Each row has a name. Each question is about the rows just above it. Places in a row count from 1.

+0.04	+8.42	+0.19	+0.12	+0.03	+0.63	+0.16  vup
+0.26	+0.48	+0.48	+1.15	+0.22	+0.48	+0.26  zogu
+1.12	+2.82	+1.01	+2.22	+0.84	+0.23	+2.22  zuke
+0.72	+3.62	+2.07	+0.82	+0.60	+0.24	+0.83  fol
+0.27	+0.26	+0.05	+0.93	+0.25	+0.01	+7.83  Vibib
+0.34	+3.89	+1.92	+0.52	+1.68	+0.12	+0.51  refot
+1.12	+2.82	+1.01	+0.84	+0.84	+0.23	+0.84  mub
Places of +2.22 in row zuke:
4 7
refot without one entry, shuffled: +0.34	+0.51	+1.92	+3.89	+1.68	+0.12. Gone:
+0.52
At which places does zogu hold +0.26?
1 7
Places of +0.84 in row mub:
4 5 7
At which places does refot hold +0.52?
4

+2.12	+0.66	-2.42	-1.00 = babo
-0.16	-0.64	-2.23	-0.97 = Fesov
-0.31	-0.03	-2.66	-1.29 = Zifoz
+3.41	+3.43	-5.23	-5.43 = Vuvo
-0.30	+3.41	+3.42	-3.61 = siror
+2.29	+3.49	-4.24	-3.59 = Mase
+2.56	-0.96	-0.96	-0.43 = Folu
+6.37	+0.28	-4.87	-5.19 = fod
+5.75	-2.00	-2.84	-4.06 = fep
fep without one entry, shuffled: -2.84	-4.06	+5.75. Gone:
-2.00
Every place of -0.96 in Folu:
2 3
Which entry of siror is missing from -3.61	+3.42	-0.30?
+3.41

-2.28	-0.33	-0.41	+3.15	+2.22	-1.68	+1.87	+2.14	-4.92	-0.90	-3.63	-1.68  buvet
+2.49	-0.24	+3.54	-3.98	-3.07	+4.34	-0.84	-0.26	+7.95	+1.04	+6.81	+2.48  tet
+3.96	+2.23	-1.55	-2.93	-0.94	+3.23	-0.72	-1.05	+6.96	+1.39	+5.07	+3.02  fub
-1.54	+3.66	+3.66	+3.66	-1.53	-1.17	-1.54	-1.54	+3.66	-0.80	+3.66	-1.54  Lalo
tet without one entry, shuffled: +1.04	-3.98	+7.95	+2.48	+3.54	-3.07	-0.26	+4.34	+6.81	-0.24	-0.84. Gone:
+2.49
Places of -1.68 in row buvet:
6 12
At which places does Lalo hold -1.54?
1 7 8 12
buvet without one entry, shuffled: +2.14	-0.90	+3.15	+1.87	-1.68	+2.22	-0.41	-1.68	-0.33	-4.92	-3.63. Gone:
-2.28
Every place of +1.39 in fub:
10

-2.03	+1.70	+1.92	-2.03	-2.03	-2.03	-2.04 : dami
-1.02	+6.03	+4.23	+6.03	+7.58	-1.02	+6.02 : limu
+6.95	+4.95	+7.44	-6.68	+6.13	-7.03	+4.53 : zofim
+5.62	-4.32	+3.73	-4.31	+5.62	-3.23	+5.62 : kod
At which places does dami hold -2.03?
1 4 5 6
Every place of +6.03 in limu:
2 4
Places of -4.31 in row kod:
4
Shuffled zofim with one entry gone: +4.95	+6.95	-6.68	+6.13	+7.44	-7.03, missing
+4.53

-3.07	-1.68	-3.07	-0.39	-0.39	-0.39	-3.07	-5.93	-4.85	-2.55	-0.39	-3.64 : zosup
-0.33	-2.56	+1.63	-1.70	-2.56	+1.96	-0.40	-2.56	-0.33	+1.96	+4.27	-2.56 : zape
-0.33	+1.96	+1.63	-1.70	+5.91	-2.35	+2.24	+1.97	+4.27	+5.59	+3.10	+2.75 : kar
Which entry of zape is missing from -2.56	-0.33	-0.40	-2.56	-1.70	+1.96	+1.96	-2.56	-0.33	+4.27	-2.56?
+1.63
The row with -3.07	-1.68	-3.07	-0.39	-0.39	-0.39	-3.07	-5.93	-4.85	-2.55	-0.39	-3.64 is
zosup
Places of -0.39 in row zosup:
4 5 6 11
Shuffled kar with one entry gone: +3.10	+5.91	+1.97	-2.35	+1.63	+5.59	+4.27	+1.96	+2.24	-0.33	+2.75, missing
-1.70
Every place of -2.56 in zape:
2 5 8 12
At which places does kar hold +1.97?
8

-1.24	-0.63	-0.27	-2.04	+1.05	+0.82	-0.33	-0.40	-4.48	+1.20	+0.27	+0.48	-0.50	+1.16	-3.41	+0.28	-0.47	-0.28	-0.03	-0.88	-1.08	-2.37	+0.00	+0.12	-1.50	-0.89	+1.14	-2.93	+0.53	+1.60	+1.62	-0.30	+0.44	+2.29	+0.17	+0.54	+2.21	+0.06	-1.39	-0.61	-1.03	+4.06	-1.90 -> nosi
+2.20	+2.05	-0.34	+5.53	+1.34	-0.38	+3.03	+2.15	+0.51	-0.75	+2.64	-5.40	-3.26	-2.67	+0.88	-2.50	-5.06	-2.04	-3.47	-0.25	-0.71	-1.03	+0.68	-5.63	-0.24	-1.75	+1.94	+1.19	-0.10	-0.57	-1.89	-0.03	-0.30	-0.22	-2.20	-5.32	+0.39	-1.72	-1.80	+1.26	+3.89	-0.76	+4.68 -> bor
+0.27	+0.49	-0.31	+1.53	+2.97	-0.38	+2.48	-0.59	+0.04	+0.37	+1.46	-3.42	-1.82	-1.10	-1.30	-0.60	-0.78	-0.07	-1.69	-1.39	-0.71	-0.56	+0.55	-1.70	+0.23	-0.60	+1.75	-0.40	-0.86	+1.54	-0.30	-0.34	+0.17	+1.09	-0.73	-0.72	+0.11	-0.02	+0.23	-1.35	+2.57	+0.47	-0.14 -> pege
+1.43	-1.48	-2.58	-1.37	+2.03	+0.40	+3.06	+1.70	+2.59	+0.26	-1.04	-2.65	+0.37	-2.78	+1.82	-1.55	-2.51	-2.46	-1.83	-0.15	+0.19	-0.39	-2.53	-2.89	+0.16	+1.17	-0.58	-0.28	+3.22	+1.49	-3.43	+3.62	-0.82	-0.11	-1.98	-1.42	-0.16	-1.20	+1.92	+0.52	-0.04	-0.61	+1.37 -> soli
+1.07	-0.05	-2.34	-2.94	+8.01	+0.17	+5.50	+0.87	+1.02	+1.19	-2.75	-4.89	-2.19	-1.99	-1.03	-0.07	-2.31	-2.46	-1.75	-2.94	-1.17	-3.60	-3.41	-3.04	-1.12	-1.51	+0.49	-3.55	+1.10	+5.53	-4.33	+2.47	-2.44	+4.36	-2.22	-1.40	+0.83	+0.30	+0.90	-0.16	+0.61	+1.09	-0.73 -> zav
+0.77	+0.94	+1.74	-5.22	-0.31	+1.31	-2.21	-0.55	-1.24	+3.40	+0.11	+2.08	+1.41	-0.73	-2.97	+0.97	-0.21	+1.75	+1.08	-2.11	+0.98	-0.91	-0.34	+3.08	+1.80	+0.09	+0.53	-2.92	-1.67	+2.40	-0.97	+1.56	-1.43	-0.44	+3.92	+3.14	-0.57	-0.24	+0.17	+0.34	+2.06	-2.50	-1.71 -> luf
+0.99	+3.69	+0.85	+3.68	+0.80	-0.33	+2.44	+0.73	-3.93	+0.19	+0.24	-3.66	+0.80	+0.56	+0.63	-2.15	-1.55	-0.20	+0.80	-2.63	-0.49	-2.78	+1.71	-1.40	-0.56	+0.51	+2.91	-0.07	-0.84	+1.61	+0.26	-3.26	-0.69	+0.15	-0.76	+0.73	-0.67	-2.63	+0.81	-2.16	+1.01	+0.49	+0.80 -> likan
+0.99	+3.69	+0.85	+3.68	+1.48	-0.07	+2.44	+0.73	-3.93	+0.19	+0.24	-3.66	-2.30	+0.56	+0.63	-2.15	-0.56	+0.24	-0.53	-2.63	-0.49	-2.78	+1.71	-1.40	-0.56	-0.23	+2.91	-0.07	-0.84	+1.61	+0.26	-3.26	-0.69	+0.15	-0.76	-0.85	-0.67	-2.63	-0.25	-2.16	-0.56	-0.66	+0.80 -> kesev
Places of +0.99 in row kesev:
1
Every place of -0.56 in kesev:
17 25 41
At which places does likan hold +0.80?
5 13 19 43
zav without one entry, shuffled: -1.75	-2.22	+1.10	-3.04	-0.73	-4.89	-1.17	-2.46	-0.16	-3.41	+1.19	+0.61	-0.05	+1.02	+8.01	-2.19	+0.17	+1.07	-4.33	+2.47	+0.49	+0.30	-0.07	-2.44	-3.60	-1.99	+4.36	-2.94	+5.50	-2.31	-1.03	+0.90	-2.94	-3.55	-1.51	+1.09	-1.40	+5.53	-2.75	+0.83	-1.12	+0.87. Gone:
-2.34
Every place of -0.63 in nosi:
2
Shuffled bor with one entry gone: -2.67	-0.75	-1.75	-1.03	+4.68	-5.06	+0.51	-0.38	-3.47	-3.26	+0.88	-0.57	+2.64	-0.30	-1.89	-2.20	+0.39	+1.34	+0.68	+5.53	-2.50	+2.20	-0.24	-5.63	-0.76	-0.22	-2.04	-1.72	-0.03	-0.10	+1.19	-1.80	+3.03	+3.89	-0.71	-5.32	-5.40	+2.15	+1.26	-0.34	+2.05	+1.94, missing
-0.25

+1.19	-3.21	+0.94	+5.00	-2.60 -> Pavug
-1.92	-3.21	+4.44	+2.58	-0.83 -> donib
+0.93	+0.93	+0.24	+0.24	+0.93 -> nur
+0.12	-5.44	+3.56	+3.35	-5.22 -> zaf
-2.50	+0.17	+0.42	-0.19	-1.00 -> roze
+0.67	+2.71	-7.28	-6.58	+0.25 -> saf
donib without one entry, shuffled: +4.44	-1.92	-0.83	-3.21. Gone:
+2.58
Every place of +0.93 in nur:
1 2 5
Every place of +0.24 in nur:
3 4

-6.03	+1.84	+2.08	-1.72	-2.57	+0.79	+1.39	+3.87	-3.40	+2.32	+4.96	+2.24	+1.44	-1.23	-1.14	-0.53	-1.08	+1.91	+0.18	+1.78	+0.55	-3.34 = zubod
-8.25	+0.65	+0.59	-1.09	-3.53	-0.20	-0.21	+4.00	-4.00	+1.32	+7.05	+0.26	+3.23	+0.07	-2.08	-1.72	-1.08	+3.41	+3.47	+3.67	+2.53	-1.02 = fis
+2.57	+1.29	+1.49	-0.92	-2.65	+2.09	+0.76	+3.79	+2.57	+1.29	+5.57	+1.41	+2.57	-1.06	-1.23	-1.40	-1.08	+2.33	+1.29	+3.54	+2.57	-2.67 = melik
-6.92	+0.27	+0.33	-1.17	-3.15	+1.98	-0.49	+3.33	-3.58	+0.45	+6.08	+0.12	+3.28	+0.39	-1.84	-1.35	-1.08	+3.20	+4.11	+2.90	+2.01	-0.30 = zivi
-6.66	+2.06	+2.21	-1.57	-3.06	+2.64	+1.53	+4.05	-3.17	+2.98	+4.94	+2.19	+1.85	-1.70	-1.19	-0.87	-1.08	+1.95	+0.17	+2.30	+2.92	-3.66 = Gako
-7.66	+2.12	+2.35	-1.07	-3.18	+2.90	+1.69	+4.15	-2.96	+3.11	+6.63	+1.75	+2.15	-1.80	-1.32	-1.51	-1.08	+2.26	+6.07	+2.17	+2.49	-3.48 = rivus
-8.25	+0.65	+0.59	-1.09	-3.53	-0.20	-0.21	+4.00	-4.00	+2.58	+7.05	+0.26	+3.23	+0.07	-1.84	-1.35	-1.08	+3.20	+3.19	+2.90	+2.01	-0.30 = ruv
-7.90	+0.92	+0.72	-1.13	-3.54	+2.11	-0.07	+3.81	-3.48	+1.60	+6.65	+0.77	+2.51	-0.58	-1.74	-1.65	-0.08	+3.09	+2.84	+6.37	+2.49	-1.22 = kabi
-6.92	+0.27	+0.33	+2.90	-3.15	+1.98	+1.30	+2.90	-3.58	+6.08	+6.08	+0.12	+2.93	+0.39	-1.84	+2.90	-1.08	+3.20	+3.19	+2.90	+2.01	-0.30 = risol
Which entry of zubod is missing from -3.34	+1.84	+2.32	-1.23	+1.39	-1.14	+1.44	+2.24	+2.08	-6.03	+4.96	+0.55	+3.87	+1.78	+0.18	+1.91	-2.57	-1.72	+0.79	-3.40	-0.53?
-1.08
Every place of +2.57 in melik:
1 9 13 21
Places of +2.49 in row kabi:
21
Every place of +6.08 in risol:
10 11
Shuffled kabi with one entry gone: -0.08	+2.51	-1.65	-1.13	+2.84	-3.54	+6.65	+6.37	+3.81	+0.77	+0.92	-7.90	-3.48	+2.11	-0.58	+1.60	+0.72	-1.74	+3.09	+2.49	-1.22, missing
-0.07

-1.39	-2.02	-1.24	+0.73	-1.43	+3.45	+5.68	-1.02	+2.88	-3.93	+3.07	-4.35	+0.68	+3.33 = Rugi
-0.55	-0.12	-0.24	+2.88	-4.73	+6.32	-0.23	+0.37	+0.45	-1.50	+1.24	+0.46	+0.52	+2.89 = rul
-0.55	-3.00	-0.24	+2.88	-4.73	+6.32	+1.77	+0.37	+0.45	-1.50	+1.24	+0.46	+0.52	-0.93 = zugo
-1.24	-0.60	-0.53	+3.13	+2.21	+6.56	+3.36	-0.16	+1.42	-3.07	+1.61	-0.64	+0.84	-0.08 = Runa
-1.24	-0.60	-0.53	+3.13	-5.15	+6.56	+3.36	-0.16	+1.42	-3.07	+1.61	-0.64	+0.84	-0.08 = zezo
-1.24	-0.60	+0.40	+3.13	-5.15	+6.56	+3.36	-0.16	+1.42	-3.07	+1.61	-0.64	+0.84	-0.08 = Sagud
Which entry of Runa is missing from -0.60	-0.53	-0.16	+6.56	-1.24	+3.36	+0.84	+1.61	-0.08	-0.64	+3.13	-3.07	+1.42?
+2.21
Shuffled rul with one entry gone: +0.45	+6.32	-1.50	+0.46	+1.24	-0.12	+0.37	+2.88	+2.89	-4.73	-0.23	+0.52	-0.55, missing
-0.24
Shuffled rul with one entry gone: +0.45	-0.24	-0.55	+0.37	-4.73	-0.23	+0.52	-0.12	+6.32	+2.89	-1.50	+1.24	+0.46, missing
+2.88
Sagud without one entry, shuffled: +0.84	-3.07	-1.24	+1.61	-0.16	-0.60	+1.42	+6.56	-0.64	-5.15	-0.08	+3.36	+3.13. Gone:
+0.40

-4.06	-3.32	-4.06	+0.85  vip
-1.08	-1.16	+1.01	-3.53  degat
+0.86	+0.86	+1.33	+0.86  sudep
-4.70	-0.40	+4.83	-3.04  rigo
+0.44	+1.87	-1.84	-2.14  velon
-4.62	-4.63	-4.62	-5.79  nefom
-5.16	+2.50	+2.72	-5.07  Vekab
-7.29	+6.10	+6.11	-8.30  lil
+0.87	-3.33	-3.33	-3.33  Bazig
At which places does nefom hold -4.62?
1 3
Every place of +0.85 in vip:
4
Every place of +1.33 in sudep:
3
Every place of -4.06 in vip:
1 3
Shuffled degat with one entry gone: -1.16	-3.53	+1.01, missing
-1.08
Places of -3.33 in row Bazig:
2 3 4
Places of +0.86 in row sudep:
1 2 4

-0.53	-1.46	-1.58	-1.51	+1.19	-2.10	-2.10	-2.52	-1.12	-0.01	-1.23	-2.10	+0.11	+4.85	+2.14	+1.82	-0.09	+1.37	-0.34	+1.24	-0.28	+0.82	+0.40	+0.93	+0.53	+1.77	-2.55	+1.48 = kal
-0.33	-1.46	-2.55	-0.26	+1.19	+1.19	+1.56	+0.98	-1.44	+0.30	-1.23	-2.21	-4.09	+7.32	+1.42	+0.93	+1.31	+1.37	+0.51	+1.32	-0.28	+0.82	+0.40	+0.93	+0.85	+1.85	-2.55	+1.48 = bulip
-0.33	-1.46	-2.17	-0.26	+1.19	+1.19	+1.45	+0.04	-1.12	-1.46	-1.23	+0.48	-3.89	+4.85	+0.47	-1.46	-1.33	+0.53	+0.47	+0.47	-0.28	+0.82	+0.40	+0.53	+0.47	-1.46	-1.96	+0.53 = kol
Every place of +0.47 in kol:
15 19 20 25
Places of -2.10 in row kal:
6 7 12
Places of +1.32 in row bulip:
20
Places of +0.82 in row kal:
22
Places of -1.51 in row kal:
4
Shuffled kal with one entry gone: +4.85	-2.10	+0.93	-2.10	+1.37	+2.14	-1.23	-0.34	+0.53	+1.24	+0.82	+1.82	-1.46	-2.55	-0.53	+0.40	-1.51	-0.01	-1.58	-1.12	+0.11	+1.48	-0.09	-2.52	-0.28	+1.77	-2.10, missing
+1.19

